q_56: [ 77 116 139  82]
q_292: [138 116 139 159]
q_334: [ 77 116 117  86]
q_935: [106 123 126 164]
q_615: [106 123 129 102]
q_230: [ 77  61 139  82]
q_393: [106 116 129 102]
[106 116 129 102] | q_393
gone q_292: [116 159 138] | [139]
[116 117] | q_334
Table of tags by key:
[77] -> q_381
[139] -> q_706
[138] -> q_820
[126] -> q_876
[127] -> q_829
join q_56 2:  | q_706
both q_56 q_393:  | [116]

q_86: [127  75  75 186 177 178 139 105 162 168  94  69 106 147 172 110 150 138
 135 114  83 165 107  80  85  95 185  90  96  95 154 111 163  81 136 183
 147 129 118]
q_101: [ 85  79 101  98 117 183 173 147 115 108 130 174 173  79 138  87  95 186
 166  71  98 153 159 141  76 176 133  87 134 172 173 169 137  77  96 182
 170 145 107]
q_387: [151 184 144 172 131 151 181 121  75 113 139  72 185 173 106  91 114 161
 154  97 160  84 107 166 164 123 133 144 178 143  95 117 143 175 122 147
 173 120  92]
q_177: [ 98  92 139 178 114 185 184 166 173 154 121 120 123  75  72 117  84 175
 151 122 143 106  95 144 151 143 160 164 131 161 133 144 107  91 147 173
 172 113 181]
order: [121  75 113 139  72 185 173 106  91 114 161 154  97 160  84 107 166 164
 123 133 144 178 143  95 117 143 175 122 147 173 120  92 151 184 144 172
 131 151 181] | q_387
tags:
[160] -> q_353
[119] -> q_482
[182] -> q_831
[145] -> q_969
[161] -> q_697
[129] -> q_383
[181] -> q_431
[120] -> q_99
join q_387 37:  | q_99
[151 184 144 172 131 151 181 121  75 113 139  72 185 173 106  91 114 161
 154  97 160  84 107 166 164 123 133 144 178 143  95 117 143 175 122 147
 173 120  92] | q_387
[154 121 120] | q_177
[127  75  75 186 177 178 139 105 162 168  94  69 106 147 172 110 150 138
 135 114  83 165 107  80  85  95 185  90  96  95 154 111 163  81 136 183
 147 129 118] | q_86
[ 97 160  84] | q_387

q_182: [193 193 188  80  78 189]
q_123: [131 131 130 118 119 134]
q_356: [ 97  97 127 130 129 127]
q_226: [122 122 125 121 122 125]
q_910: [136 136 133 200 133 133]
q_949: [ 72  73  68 201 200  68]
q_534: [131 201 119 164 131 103]
q_410: [ 97  97  94 172 171  95]
q_674: [114 114 116 130 131 116]
q_480: [136 133 133 136 134 134]
both q_674 q_534:  | [131]
order: [133 133 133 136 136 200] | q_910
both q_949 q_534:  | [201]
[131 130 118] | q_123
[ 97  97  94 172 171  95] | q_410

q_957: [148 103 111 116  85 128 107 132 103 131 129 132 127 164 166 111 123 114
 112 168 148 140  98  96 138  92 126 114 137 110 131 113 106 129 133 130
 141 137 118 136 158 124 132 119 120 112 126]
q_324: [107 127 113 142  85  96 132 123 114 168 120 111 133 126 166 112 110 119
 118 138 136 124 114 129 103 158  92 111 128 164 126  98 112 132 106 131
 148 132 137 103 116 137 130 130 131 140 148]
q_7: [116 107 130 126 124 134 125  67 104 103 145 116 131 127 124 136 106 118
 130 111 112 130 135 160 130 137  97 121 136 115 107 126 157 151 150 114
 133  92 135 106 139 133 131 146 136 111 139]
[116 107 130 126 124 134 125  67 104 103 145 116 131 127 124 136 106 118
 130 111 112 130 135 160 130 137  97 121 136 115 107 126 157 151 150 114
 133  92 135 106 139 133 131 146 136 111 139] | q_7
order: [ 85  92  96  98 103 103 106 107 110 111 111 112 112 113 114 114 116 118
 119 120 123 124 126 126 127 128 129 130 130 131 131 132 132 132 133 136
 137 137 138 140 142 148 148 158 164 166 168] | q_324
gone q_324: [140 136 158 119 148 142 112 131 116 131  96 138  85 130 114 137 103 120
  98 148 110 137 168 111 107 113 133 132 112 164 129 124  92 114 128 132
 123 126 127 132 103 111 126 130 118 166] | [106]
Table of tags by key:
[97] -> q_789
[98] -> q_784
[168] -> q_444
[113] -> q_134
[114] -> q_650
join q_957 31:  | q_134

q_507: [142 142 110 142 110 110 143 110 110 110 142 110 142 142 142 110 110]
q_262: [131 132 129 131 131 130 129 129 130 129 131 131 135 131 131 131 131]
q_183: [110 109 151 109 150 150 104 153 150 150 108 150 107 107 110 150 150]
q_689: [118 118 139 118 139 139 118 140 139 139 118 139 118 118 118 139 139]
q_728: [115 115 142 115 142 142 111 142 142 142 114 142 113 114 115 142 142]
q_636: [122 122 135 123 135 136 124 133 135 135 123 135 124 124 122 135 135]
q_390: [122 122 135 123 135 136 124 133 135 135  63 199  64  64  63 199 199]
q_490: [176 176  88 176  88  88 177  86  88  88 176  88 177 176 175  88  88]
q_84: [129 129 131 129 131 131 135 131 131 131 130 132 131 131 129 131 131]
q_493: [ 89  89 172  90 172 173  93 169 173 172  90 172  91  91  89 172 172]
q_504: [164 164  96 164  97  96 168  95  97  97 165  97 166 166 164  96  97]
order: [129 129 129 129 130 131 131 131 131 131 131 131 131 131 131 132 135] | q_84
key -> tag
[110] -> q_558
[166] -> q_562
[142] -> q_106
[109] -> q_601
[143] -> q_752
join q_507 12:  | q_106

